Below is a small trained network, with its code and all its weights. Each question gives an input and a class and asks what happens when units are switched off, that is, made to give their printed mean instead of their output.

import numpy as np


def w(rows, s, z=0):
    codes = np.array(rows[::2]) - 128.0
    scale = np.full(codes.shape[1], s)
    scale[-1] = z or s
    return codes * scale


def f(y):
    return np.maximum(y, 0)


def log_softmax(a):
    a = a - a.max(-1, keepdims=True)
    return a - np.log(np.exp(a).sum(-1, keepdims=True))


def net(x, mask):
    res = np.array(x, float).reshape(1, 8) / 4 @ E
    y = f(res @ A[0][:, :-1].T + A[0][:, -1])
    res = res + np.where(mask, y, B[0][:, -1]) @ B[0][:, :-1]
    return log_softmax(res[-1] @ U[:, :-1].T + U[:, -1])


A, B = {}, {}
E = w([
[127,130,127,125,128,131],'x0',
[95,242,58,114,51,54],'x1',
[129,128,129,128,128,128],'x2',
[83,208,244,104,173,86],'x3',
[127,124,126,123,133,127],'x4',
[125,123,123,120,137,121],'x5',
[62,57,168,50,22,133],'x6',
[7,103,108,203,160,128],'x7',
],0.011)
A[0] = w([
[86,73,172,78,57,151,86],'neuron 0',
[148,190,103,112,73,43,112],'neuron 1',
[185,188,97,158,194,152,95],'neuron 2',
[187,50,207,168,164,147,119],'neuron 3',
[160,70,220,125,171,169,103],'neuron 4',
[109,101,162,82,85,134,74],'neuron 5',
[93,154,233,119,165,95,57],'neuron 6',
[201,88,173,93,146,151,100],'neuron 7',
[109,157,230,108,168,87,96],'neuron 8',
[48,107,97,215,191,107,67],'neuron 9',
[108,220,85,128,84,82,65],'neuron 10',
[77,134,131,180,132,163,29],'neuron 11',
[127,158,203,126,137,117,69],'neuron 12',
[26,94,117,211,152,111,4],'neuron 13',
[116,144,135,103,150,140,67],'neuron 14',
[161,64,23,138,78,168,65],'neuron 15',
[244,141,169,75,86,110,1],'neuron 16',
[186,170,99,190,225,111,107],'neuron 17',
[94,180,180,87,138,154,115],'neuron 18',
[128,65,187,144,205,212,95],'neuron 19',
[165,49,52,162,102,177,63],'neuron 20',
[128,92,155,36,67,108,79],'neuron 21',
[249,178,119,106,159,121,86],'neuron 22',
],0.011,0.0055)
B[0] = w([
[59,77,193,197,85,91,230],'neuron 0',
[100,205,54,83,81,156,229],'neuron 1',
[69,59,198,168,49,80,212],'neuron 2',
[80,184,58,106,36,106,242],'neuron 3',
[94,182,36,107,62,135,238],'neuron 4',
[78,82,163,174,104,128,189],'neuron 5',
[209,116,97,162,226,70,216],'neuron 6',
[124,167,106,84,158,192,207],'neuron 7',
[237,134,118,166,179,44,223],'neuron 8',
[142,111,190,85,154,238,216],'neuron 9',
[77,176,38,101,90,119,227],'neuron 10',
[135,141,164,88,160,161,158],'neuron 11',
[188,131,122,171,172,116,181],'neuron 12',
[160,139,177,29,189,255,200],'neuron 13',
[142,131,130,143,122,133,136],'neuron 14',
[242,157,137,164,207,41,241],'neuron 15',
[137,138,186,24,219,229,201],'neuron 16',
[33,34,167,218,58,65,238],'neuron 17',
[182,113,126,153,176,84,194],'neuron 18',
[78,208,55,84,71,100,251],'neuron 19',
[200,145,115,159,188,56,236],'neuron 20',
[60,67,189,176,113,134,222],'neuron 21',
[94,66,195,99,171,217,213],'neuron 22',
],0.0087,0.012)
U = w([
[82,216,18,114,78,124,81],'0',
[59,58,197,204,93,104,77],'1',
[255,153,109,178,166,71,82],'2',
[138,136,187,72,154,237,253],'3',
],0.011,0.006)

Each question gives the input, the list of numbers given to net, and the class t.
The units are the neurons (one row each of A and B). Each row of codes is followed by its name. A weight is (code - 128) times the scale printed after its matrix; where a second scale follows, it is the last column's (A, B and U).
mask holds one flag per neuron, in row order. A switched-off neuron (its flag False) gives its mean, the last column of its row in B, instead of its output. The means were averaged over made-up inputs and are rounded, as every weight is.
A unit's drop is (log p(t) with every unit on - log p(t) with that unit switched off) / (log p(t) with every unit on - log p(t) with every unit switched off).
The circuit of an input: a set's keep is (log p(t) with only the set's units on - log p(t) with every unit switched off) / (log p(t) with every unit on - log p(t) with every unit switched off). Starting from the 12 units with the biggest drops (on a tie, the unit counted first), units are removed one at a time, each time the one whose removal leaves the highest keep (on an exact tie, the one counted first), for as long as the keep stays at least 0.8.
circuit, biggest first: the units of the circuit, biggest drop first
unit that matters most: the unit with the biggest drop
k most important neurons: the k neurons with the biggest drops, biggest first
drop of u: that unit's drop, to one decimal
input [2,2,-6,3,0,6,5,-8], class 3: most important neuron	[neuron 16]
input [-7,-7,8,-8,2,4,-1,2], class 2: 4 most important neurons	[neuron 15; neuron 20; neuron 1; neuron 10]
input [4,5,8,4,6,-4,-7,-3], class 1: 2 most important neurons	[neuron 17; neuron 2]
input [-7,5,-1,-2,2,7,-4,6], class 3: circuit, biggest first	[neuron 9; neuron 13]
input [-2,-8,0,4,4,7,-2,-8], class 0: 3 most important neurons	[neuron 3; neuron 4; neuron 19]
input [6,2,0,4,-6,-7,-3,-1], class 2: 2 most important neurons	[neuron 0; neuron 21]
input [6,-1,4,7,-8,6,-2,8], class 3: 4 most important neurons	[neuron 13; neuron 9; neuron 15; neuron 20]
input [4,-7,-8,1,-4,3,6,3], class 0: 2 most important neurons	[neuron 19; neuron 4]
input [0,0,8,-5,5,-3,-2,-6], class 3: 2 most important neurons	[neuron 22; neuron 16]
input [6,6,7,5,-2,5,7,3], class 1: 2 most important neurons	[neuron 0; neuron 21]
input [-5,-5,-7,-5,1,-6,-6,-4], class 1: 4 most important neurons	[neuron 17; neuron 2; neuron 22; neuron 1]
input [1,-6,6,5,-6,6,-6,1], class 0: 4 most important neurons	[neuron 19; neuron 4; neuron 3; neuron 0]
input [-8,-8,5,0,-3,-2,-4,6], class 0: drop of neuron 19	0.6
input [8,-3,-6,0,6,-8,5,8], class 3: unit that matters most	neuron 13
input [-8,-1,8,-7,-7,3,5,4], class 2: drop of neuron 15	0.6
input [2,2,6,5,-7,2,6,-3], class 1: drop of neuron 15	0.1
